x = [244, 88, 175, 176, 68, 193, 55, 147, 169, 105, 103, 192]
x[0] => 244
x[10] => 103
x[11] => 192
x[7] => 147

M =
[[6153, 3519, 4113, 2142, 6213, 5513, 2663],
 [6639, 7466, 4458, 7109, 6710, 4927, 5528],
 [6422, 6724, 5984, 4016, 7498, 7762, 5624],
 [4312, 4106, 3578, 7215, 4608, 7644, 4031],
 [3975, 4189, 2802, 4016, 6552, 3999, 7547],
 [7090, 4568, 6581, 7166, 4367, 6450, 7444],
 [5592, 4414, 4910, 3807, 3490, 6101, 6880],
 [3976, 8570, 6759, 4761, 3433, 4568, 5282],
 [4437, 5373, 6781, 4881, 5043, 3384, 6215],
 [7915, 6712, 2888, 5752, 5198, 4018, 4296],
 [4281, 5011, 5149, 5510, 4335, 6089, 3860],
 [5045, 3514, 7308, 7211, 7227, 4137, 3403]]
Rows and columns are counted from 0.
(0, 0) -> 6153
(1, 1) -> 7466
(8, 6) -> 6215
(3, 4) -> 4608
(1, 6) -> 5528
(0, 1) -> 3519
(0, 2) -> 4113
(4, 2) -> 2802
(5, 0) -> 7090
(11, 4) -> 7227
(1, 4) -> 6710
(10, 5) -> 6089
(9, 6) -> 4296
(6, 4) -> 3490
(1, 2) -> 4458
(5, 2) -> 6581
(3, 6) -> 4031
(2, 5) -> 7762
(6, 0) -> 5592
(8, 1) -> 5373
(3, 5) -> 7644
(7, 1) -> 8570
(9, 3) -> 5752
(7, 6) -> 5282
(6, 3) -> 3807
(0, 4) -> 6213
(4, 5) -> 3999
(3, 0) -> 4312
(0, 5) -> 5513
(10, 4) -> 4335
(11, 6) -> 3403
(10, 1) -> 5011
(9, 2) -> 2888

arr = [ 2.1  1.3  1.0 -1.9  1.8  0.6 -1.0 -0.6]
arr[0]: 2.1
arr[3]: -1.9
arr[6]: -1.0
arr[7]: -0.6

a = array([198,  13,  61, 105])
a[0] -> 198
a[-3] -> 13
a[3] -> 105

grid =
[[-1.63  5.58 -0.11 -0.21 -1.36  0.25 -2.73 -0.39  2.85 -2.40]
 [ 3.87 -0.16 -2.04  0.28 -0.51  1.91 -0.72 -1.53  1.32 -4.08]
 [ 1.16  1.34 -3.66  1.41 -2.07 -1.74  2.52  3.15  0.09  0.50]
 [-0.63 -2.19  1.27  1.11 -2.86 -0.02  0.32 -7.05 -1.85 -0.03]
 [-1.32  1.45  1.19  4.96  1.21  1.28  2.34 -2.45  1.95 -0.95]
 [-1.76  2.75 -2.62  2.18 -1.48 -1.53 -2.67 -2.36 -2.56  2.09]]
grid[0, 0]	-1.63
grid[5, -8]	-2.62
grid[4, 6]	2.34
grid[-2, 4]	1.21
grid[-4, 1]	1.34
grid[2, -4]	2.52
grid[-6, -6]	-1.36
grid[:, 6]	[-2.73, -0.72, 2.52, 0.32, 2.34, -2.67]
grid[-1, 5]	-1.53
grid[3, 0]	-0.63
grid[5, -6]	-1.48
grid[3, 7]	-7.05
grid[-2, 5]	1.28
grid[-2, 8]	1.95
grid[1, -3]	-1.53
grid[3, -2]	-1.85
grid[:, -8]	[-0.11, -2.04, -3.66, 1.27, 1.19, -2.62]
grid[-3]	[-0.63, -2.19, 1.27, 1.11, -2.86, -0.02, 0.32, -7.05, -1.85, -0.03]
grid[0, 6]	-2.73
grid[3, 5]	-0.02
grid[0]	[-1.63, 5.58, -0.11, -0.21, -1.36, 0.25, -2.73, -0.39, 2.85, -2.40]
grid[4, 0]	-1.32
grid[:, 9]	[-2.40, -4.08, 0.50, -0.03, -0.95, 2.09]
grid[4, 7]	-2.45
grid[-4, 4]	-2.07
grid[5, 3]	2.18
grid[-2, 2]	1.19
grid[-1, 9]	2.09
grid[-3, -1]	-0.03
grid[4]	[-1.32, 1.45, 1.19, 4.96, 1.21, 1.28, 2.34, -2.45, 1.95, -0.95]
grid[3, -4]	0.32
